Below are the code and all the weights of a small trained network. Each question names an input and a class and asks about switching units off, where a switched-off unit gives its printed mean instead of its output.

import numpy as np


def w(rows, s, z=0):
    codes = np.array(rows[::2]) - 128.0
    scale = np.full(codes.shape[1], s)
    scale[-1] = z or s
    return codes * scale


def f(y):
    return np.maximum(y, 0)


def log_softmax(a):
    a = a - a.max(-1, keepdims=True)
    return a - np.log(np.exp(a).sum(-1, keepdims=True))


def net(x, mask):
    res = np.array(x, float).reshape(1, 8) / 4 @ E
    y = f(res @ A[0][:, :-1].T + A[0][:, -1])
    res = res + np.where(mask, y, B[0][:, -1]) @ B[0][:, :-1]
    return log_softmax(res[-1] @ U[:, :-1].T + U[:, -1])


A, B = {}, {}
E = w([
[128,128,127,128,128,128,128,130,129,128],'x0',
[128,128,127,128,128,128,128,130,128,129],'x1',
[128,128,129,128,128,128,128,127,127,129],'x2',
[129,128,128,128,128,128,128,128,128,127],'x3',
[128,246,126,145,138,138,134,119,129,118],'x4',
[127,125,130,199,128,109,23,112,136,127],'x5',
[116,141,130,107,135,24,137,140,118,132],'x6',
[130,128,129,128,128,128,128,127,128,126],'x7',
],0.014)
A[0] = w([
[128,89,138,107,138,74,122,149,126,117,119],'neuron 0',
[120,50,130,100,124,26,135,106,120,123,121],'neuron 1',
[147,123,135,173,144,112,61,132,133,118,160],'neuron 2',
[140,132,124,111,140,71,181,142,126,125,121],'neuron 3',
[143,190,131,139,128,204,123,111,124,126,126],'neuron 4',
[138,69,133,156,138,105,78,137,139,128,100],'neuron 5',
[131,113,130,121,127,129,143,140,139,126,150],'neuron 6',
[149,104,130,107,117,126,155,127,154,127,173],'neuron 7',
[126,116,122,207,105,184,67,138,131,128,72],'neuron 8',
[142,13,139,134,129,200,122,114,128,117,218],'neuron 9',
[130,142,138,60,132,57,188,145,132,140,117],'neuron 10',
[117,216,120,146,134,21,156,123,136,125,18],'neuron 11',
[124,186,120,170,142,119,77,112,143,128,30],'neuron 12',
[133,137,131,156,135,16,78,141,134,118,13],'neuron 13',
[131,126,128,135,128,137,117,134,121,129,120],'neuron 14',
[113,77,131,118,116,178,115,117,126,133,192],'neuron 15',
[136,65,122,132,123,52,147,114,99,129,121],'neuron 16',
[127,27,136,70,125,135,218,129,144,131,244],'neuron 17',
[138,127,133,126,123,110,166,134,137,137,201],'neuron 18',
[115,196,123,140,123,63,145,125,128,137,39],'neuron 19',
[125,138,127,130,129,141,126,117,119,128,109],'neuron 20',
[125,189,138,160,130,213,140,94,139,128,121],'neuron 21',
[125,43,117,189,128,102,70,141,136,140,112],'neuron 22',
[146,233,135,75,136,160,205,141,122,120,130],'neuron 23',
[135,120,114,91,135,251,199,164,137,111,218],'neuron 24',
[133,59,111,133,117,176,122,138,139,139,202],'neuron 25',
[131,137,122,131,112,65,90,123,130,133,52],'neuron 26',
[136,214,142,183,125,121,58,131,131,120,4],'neuron 27',
],0.012,0.0035)
B[0] = w([
[99,131,127,128,101,125,139,140,178,134,171],'neuron 0',
[78,128,114,129,65,108,139,146,213,142,208],'neuron 1',
[159,120,173,159,162,130,50,91,192,177,185],'neuron 2',
[104,127,106,102,133,144,75,161,124,110,181],'neuron 3',
[91,127,105,165,124,152,166,112,188,110,186],'neuron 4',
[188,134,129,115,120,116,120,143,166,92,174],'neuron 5',
[111,129,130,131,130,128,128,127,120,140,148],'neuron 6',
[87,130,138,126,138,123,130,128,113,149,165],'neuron 7',
[93,119,95,112,145,181,32,130,140,98,187],'neuron 8',
[196,129,148,118,168,131,70,113,42,131,221],'neuron 9',
[86,131,93,87,147,163,49,176,123,99,209],'neuron 10',
[180,120,156,81,168,128,116,148,24,127,202],'neuron 11',
[73,112,122,160,127,139,131,102,87,176,179],'neuron 12',
[177,129,168,147,82,72,222,108,117,171,187],'neuron 13',
[123,129,130,131,131,134,115,130,129,123,135],'neuron 14',
[165,132,131,128,147,121,92,109,88,133,177],'neuron 15',
[84,129,137,136,88,112,125,150,186,136,186],'neuron 16',
[31,127,114,138,103,127,118,103,52,221,253],'neuron 17',
[112,135,107,96,119,121,138,143,112,125,164],'neuron 18',
[164,128,139,95,159,128,124,127,61,120,177],'neuron 19',
[119,124,125,137,125,129,126,131,136,125,136],'neuron 20',
[86,131,107,164,125,155,174,117,202,118,192],'neuron 21',
[209,140,145,113,129,119,113,163,188,84,194],'neuron 22',
[192,124,127,104,136,138,195,157,161,23,224],'neuron 23',
[175,136,164,181,99,69,254,81,117,139,231],'neuron 24',
[173,129,138,124,146,125,85,118,75,132,189],'neuron 25',
[155,131,153,138,108,100,178,115,126,150,161],'neuron 26',
[45,126,107,170,125,141,119,78,70,179,197],'neuron 27',
],0.027,0.016)
U = w([
[137,125,170,143,142,83,146,68,19,207,219],'0',
[3,119,65,92,86,129,91,173,155,172,210],'1',
[149,162,125,155,116,128,226,126,221,66,160],'2',
[172,137,96,39,187,163,113,193,83,35,101],'3',
[215,109,140,110,191,162,26,127,127,87,71],'4',
[170,133,167,140,67,60,145,148,250,137,76],'5',
[13,122,64,191,149,211,97,79,195,151,8],'6',
],0.0049,0.0018)

Each question gives the input, the list of numbers given to net, and the class t.
The units are the neurons (one row each of A and B). Each row of codes is followed by its name. A weight is (code - 128) times the scale printed after its matrix; where a second scale follows, it is the last column's (A, B and U).
mask holds one flag per neuron, in row order. A switched-off neuron (its flag False) gives its mean, the last column of its row in B, instead of its output. The means were averaged over made-up inputs and are rounded, as every weight is.
A unit's drop is (log p(t) with every unit on - log p(t) with that unit switched off) / (log p(t) with every unit on - log p(t) with every unit switched off).
The circuit of an input: a set's keep is (log p(t) with only the set's units on - log p(t) with every unit switched off) / (log p(t) with every unit on - log p(t) with every unit switched off). Starting from the 12 units with the biggest drops (on a tie, the unit counted first), units are removed one at a time, each time the one whose removal leaves the highest keep (on an exact tie, the one counted first), for as long as the keep stays at least 0.8.
units of the circuit, in order: the units of the circuit, biggest drop first
k most important neurons: the k neurons with the biggest drops, biggest first
drop of u: that unit's drop, to one decimal
input [3,7,-3,0,1,-5,-3,-8], class 2: units of the circuit, in order -> (neuron 23)
input [-2,6,5,3,8,-2,1,7], class 3: units of the circuit, in order -> (neuron 11; neuron 23)
input [-5,-2,2,8,-7,1,-8,-3], class 4: 2 most important neurons -> (neuron 22; neuron 8)
input [2,8,7,-7,1,-8,-6,-1], class 2: 2 most important neurons -> (neuron 23; neuron 21)
input [5,8,0,2,-1,1,-7,-3], class 4: 2 most important neurons -> (neuron 17; neuron 8)
input [-3,3,-1,2,0,1,4,-7], class 5: 3 most important neurons -> (neuron 17; neuron 9; neuron 27)
input [2,-8,-3,0,-8,-5,1,-5], class 1: 2 most important neurons -> (neuron 1; neuron 16)
input [-8,0,-1,-6,0,-6,3,1], class 1: 2 most important neurons -> (neuron 17; neuron 9)
input [8,8,-6,-7,4,0,8,0], class 3: 3 most important neurons -> (neuron 17; neuron 10; neuron 24)
input [1,8,-7,-7,0,2,2,7], class 5: 2 most important neurons -> (neuron 17; neuron 9)
input [-1,7,2,2,5,0,-2,-6], class 2: 2 most important neurons -> (neuron 17; neuron 23)
input [-4,0,-7,-3,-8,1,0,6], class 4: 3 most important neurons -> (neuron 9; neuron 22; neuron 24)
input [2,0,6,4,0,8,-4,4], class 4: 2 most important neurons -> (neuron 22; neuron 17)
input [4,6,-2,2,0,2,-1,-3], class 4: units of the circuit, in order -> (neuron 17)
input [5,-3,-4,2,0,7,0,1], class 4: drop of neuron 1 -> 0.2
input [7,-8,-6,-5,1,-3,6,4], class 3: drop of neuron 11 -> 0.3
input [3,-3,5,3,6,1,-4,-5], class 6: drop of neuron 27 -> 0.2
